[[ 4.33  4.53  4.53  4.26  4.55 -1.23  4.39  4.40  4.53  4.56  4.22  4.53]
 [ 2.96  3.28  3.15  3.23  3.07 -1.77  3.10  3.22  3.07  3.13  3.38  3.29]
 [ 2.34  1.34  1.81  1.80  1.86 -5.76  1.93  1.63  1.80  1.86  0.95  1.38]
 [-0.90  2.02 -0.26  1.59 -0.20  2.84  0.65  1.97 -0.22  0.13  3.57  1.84]
 [-2.33 -0.12 -1.70 -0.89 -1.69  5.94 -1.30 -0.52 -1.63 -1.44  0.65 -0.33]]
|
[[ 4.53  3.29  1.38  1.84 -0.33]
 [ 4.22  3.38  0.95  3.57  0.65]
 [ 4.56  3.13  1.86  0.13 -1.44]
 [ 4.53  3.07  1.80 -0.22 -1.63]
 [ 4.40  3.22  1.63  1.97 -0.52]
 [ 4.39  3.10  1.93  0.65 -1.30]
 [-1.23 -1.77 -5.76  2.84  5.94]
 [ 4.55  3.07  1.86 -0.20 -1.69]
 [ 4.26  3.23  1.80  1.59 -0.89]
 [ 4.53  3.15  1.81 -0.26 -1.70]
 [ 4.53  3.28  1.34  2.02 -0.12]
 [ 4.33  2.96  2.34 -0.90 -2.33]]

[[ 2.78  0.88  3.93 -1.35  0.82 -0.40  0.00]
 [-4.57 -1.45 -6.45  2.22 -1.34  0.66 -0.01]]
|
[[ 0.00 -0.01]
 [-0.40  0.66]
 [ 0.82 -1.34]
 [-1.35  2.22]
 [ 3.93 -6.45]
 [ 0.88 -1.45]
 [ 2.78 -4.57]]

[[ 1.02 -1.86  3.00  5.33 -0.37 -2.56  0.60 -0.96  3.38 -0.74 -2.33  1.93
  -0.84  1.59  1.50]
 [ 0.31  1.51  0.61  2.83 -2.11 -2.18  0.63  1.93  0.64  0.09  1.81 -0.20
  -1.45  5.63 -1.60]]
|
[[ 1.50 -1.60]
 [ 1.59  5.63]
 [-0.84 -1.45]
 [ 1.93 -0.20]
 [-2.33  1.81]
 [-0.74  0.09]
 [ 3.38  0.64]
 [-0.96  1.93]
 [ 0.60  0.63]
 [-2.56 -2.18]
 [-0.37 -2.11]
 [ 5.33  2.83]
 [ 3.00  0.61]
 [-1.86  1.51]
 [ 1.02  0.31]]

[[ 1.19 -1.11  1.69  0.96 -0.48  0.75  0.85 -0.75  2.02  2.28]
 [-1.51  0.67 -3.59  0.12  0.35 -2.69 -0.80 -0.11 -3.63 -2.53]
 [ 2.72 -2.25  4.72  1.60 -0.88  2.68  2.03 -1.24  5.37  5.38]
 [ 3.58 -2.00  6.37  0.72 -1.50  4.14  1.12 -0.53  6.45  4.76]
 [ 1.24 -0.74  1.03  0.55 -0.96  0.28 -0.35 -0.43  0.90  0.50]
 [ 0.02 -0.43  0.13  0.58  0.20 -0.09  0.79 -0.45  0.50  1.21]
 [ 0.94 -0.20  1.12 -0.16 -0.74  0.71 -0.65  0.13  0.78 -0.18]
 [-0.18 -0.12 -0.08  0.23  0.26 -0.08  0.49 -0.18  0.14  0.59]]
|
[[ 2.28 -2.53  5.38  4.76  0.50  1.21 -0.18  0.59]
 [ 2.02 -3.63  5.37  6.45  0.90  0.50  0.78  0.14]
 [-0.75 -0.11 -1.24 -0.53 -0.43 -0.45  0.13 -0.18]
 [ 0.85 -0.80  2.03  1.12 -0.35  0.79 -0.65  0.49]
 [ 0.75 -2.69  2.68  4.14  0.28 -0.09  0.71 -0.08]
 [-0.48  0.35 -0.88 -1.50 -0.96  0.20 -0.74  0.26]
 [ 0.96  0.12  1.60  0.72  0.55  0.58 -0.16  0.23]
 [ 1.69 -3.59  4.72  6.37  1.03  0.13  1.12 -0.08]
 [-1.11  0.67 -2.25 -2.00 -0.74 -0.43 -0.20 -0.12]
 [ 1.19 -1.51  2.72  3.58  1.24  0.02  0.94 -0.18]]

[[-2.08  5.08]
 [ 4.27  1.53]
 [-1.65  4.97]
 [ 6.69 -0.76]
 [ 6.44 -2.38]
 [ 1.93 -4.65]
 [ 4.70 -3.39]
 [ 3.35 -4.08]
 [ 6.21  0.50]
 [ 6.49 -2.34]]
|
[[ 5.08  1.53  4.97 -0.76 -2.38 -4.65 -3.39 -4.08  0.50 -2.34]
 [-2.08  4.27 -1.65  6.69  6.44  1.93  4.70  3.35  6.21  6.49]]

[[-0.31 -0.29  0.11 -0.32  0.04  0.29]
 [ 3.22  4.12 -1.40  2.49 -3.61 -4.87]
 [ 2.66  3.72 -1.31  2.04 -3.48 -4.41]
 [ 1.48  2.13 -0.89  1.50 -1.35 -2.30]
 [ 0.05 -0.55  0.43 -0.31  0.22  0.45]]
|
[[ 0.29 -4.87 -4.41 -2.30  0.45]
 [ 0.04 -3.61 -3.48 -1.35  0.22]
 [-0.32  2.49  2.04  1.50 -0.31]
 [ 0.11 -1.40 -1.31 -0.89  0.43]
 [-0.29  4.12  3.72  2.13 -0.55]
 [-0.31  3.22  2.66  1.48  0.05]]
